Below are the code and all the weights of a small trained network. Each question names an input and a class and asks about switching units off, where a switched-off unit gives its printed mean instead of its output.

import numpy as np


def w(rows, s, z=0):
    codes = np.array(rows[::2]) - 128.0
    scale = np.full(codes.shape[1], s)
    scale[-1] = z or s
    return codes * scale


def f(y):
    return y / 2 * (1 + np.tanh(0.7978845608 * (y + 0.044715 * y**3)))


def log_softmax(a):
    a = a - a.max(-1, keepdims=True)
    return a - np.log(np.exp(a).sum(-1, keepdims=True))


def net(x, mask):
    res = np.array(x, float).reshape(1, 3) / 4 @ E
    y = f(res @ A[0][:, :-1].T + A[0][:, -1])
    res = res + np.where(mask, y, B[0][:, -1]) @ B[0][:, :-1]
    return log_softmax(res[-1] @ U[:, :-1].T + U[:, -1])


A, B = {}, {}
E = w([
[38,183,58,182,204,215,202],'x0',
[73,199,58,198,54,14,136],'x1',
[255,169,190,232,110,85,234],'x2',
],0.0082)
A[0] = w([
[91,197,51,162,122,112,156,199],'n0',
[184,152,158,197,109,97,168,253],'n1',
[63,109,38,121,162,159,125,218],'n2',
[12,107,80,86,100,128,74,255],'n3',
[150,190,159,194,147,130,203,139],'n4',
[147,70,145,88,197,186,113,255],'n5',
[166,124,136,131,30,62,104,146],'n6',
[71,189,64,193,131,118,159,164],'n7',
[167,80,182,104,126,144,110,182],'n8',
[145,132,127,117,56,75,103,146],'n9',
[169,104,165,113,52,79,88,242],'n10',
[113,79,100,73,154,160,66,180],'n11',
],0.011,0.0038)
B[0] = w([
[125,160,157,213,38,174,70,205],'n0',
[199,77,75,142,136,153,255,228],'n1',
[68,217,192,161,113,142,164,213],'n2',
[59,239,160,139,174,78,96,248],'n3',
[165,88,126,173,184,202,200,200],'n4',
[137,84,182,34,159,203,113,222],'n5',
[147,125,66,113,86,52,154,226],'n6',
[146,142,186,202,40,181,113,207],'n7',
[159,100,143,47,74,155,92,198],'n8',
[110,124,95,101,103,57,120,197],'n9',
[153,78,69,80,89,61,120,245],'n10',
[82,169,227,61,184,138,154,212],'n11',
],0.0089,0.013)
U = w([
[99,176,156,198,55,144,29,203],'0',
[132,119,158,195,97,200,160,79],'1',
[122,101,57,100,82,51,53,3],'2',
[183,75,67,110,62,78,177,184],'3',
[172,81,104,142,255,173,183,115],'4',
[166,57,183,33,124,176,28,190],'5',
[60,161,109,101,136,30,22,141],'6',
[31,172,197,73,196,142,143,108],'7',
],0.0081,0.0021)

Each question gives the input, the list of numbers given to net, and the class t.
The units are the neurons (one row each of A and B). Each row of codes is followed by its name. A weight is (code - 128) times the scale printed after its matrix; where a second scale follows, it is the last column's (A, B and U).
mask holds one flag per neuron, in row order. A switched-off neuron (its flag False) gives its mean, the last column of its row in B, instead of its output. The means were averaged over made-up inputs and are rounded, as every weight is.
A unit's drop is (log p(t) with every unit on - log p(t) with that unit switched off) / (log p(t) with every unit on - log p(t) with every unit switched off).
The circuit of an input: a set's keep is (log p(t) with only the set's units on - log p(t) with every unit switched off) / (log p(t) with every unit on - log p(t) with every unit switched off). Starting from all 12 units, units are removed one at a time, each time the one whose removal leaves the highest keep (on an exact tie, the one counted first), for as long as the keep stays at least 0.8.
circuit, biggest first: the units of the circuit, biggest drop first
k most important neurons: the k neurons with the biggest drops, biggest first
drop of u: that unit's drop, to one decimal
input [4,5,2], class 1: 3 most important neurons : (n4; n3; n1)
input [1,0,7], class 4: circuit, biggest first : (n4; n1)
input [7,2,-6], class 0: circuit, biggest first : (n0)
input [-4,5,-3], class 6: circuit, biggest first : (n3; n1)
input [2,0,1], class 1: circuit, biggest first : (n3; n10)
input [-2,-7,7], class 4: circuit, biggest first : (n4; n0)
input [4,-7,4], class 4: circuit, biggest first : (n4; n0)
input [4,-8,2], class 5: 3 most important neurons : (n5; n1; n3)
input [6,1,-4], class 0: 2 most important neurons : (n0; n7)
input [4,4,0], class 0: 2 most important neurons : (n0; n1)
input [0,-7,-4], class 7: 2 most important neurons : (n11; n10)
input [-3,-3,-6], class 7: 2 most important neurons : (n3; n11)
input [8,3,-8], class 0: 2 most important neurons : (n0; n7)
input [-5,0,-8], class 7: circuit, biggest first : (n11)
input [-6,-7,7], class 3: drop of n1 : 0.9
input [8,2,0], class 0: drop of n0 : 0.2
input [0,3,-2], class 0: drop of n10 : 0.2
input [3,1,-3], class 0: drop of n6 : -0.1
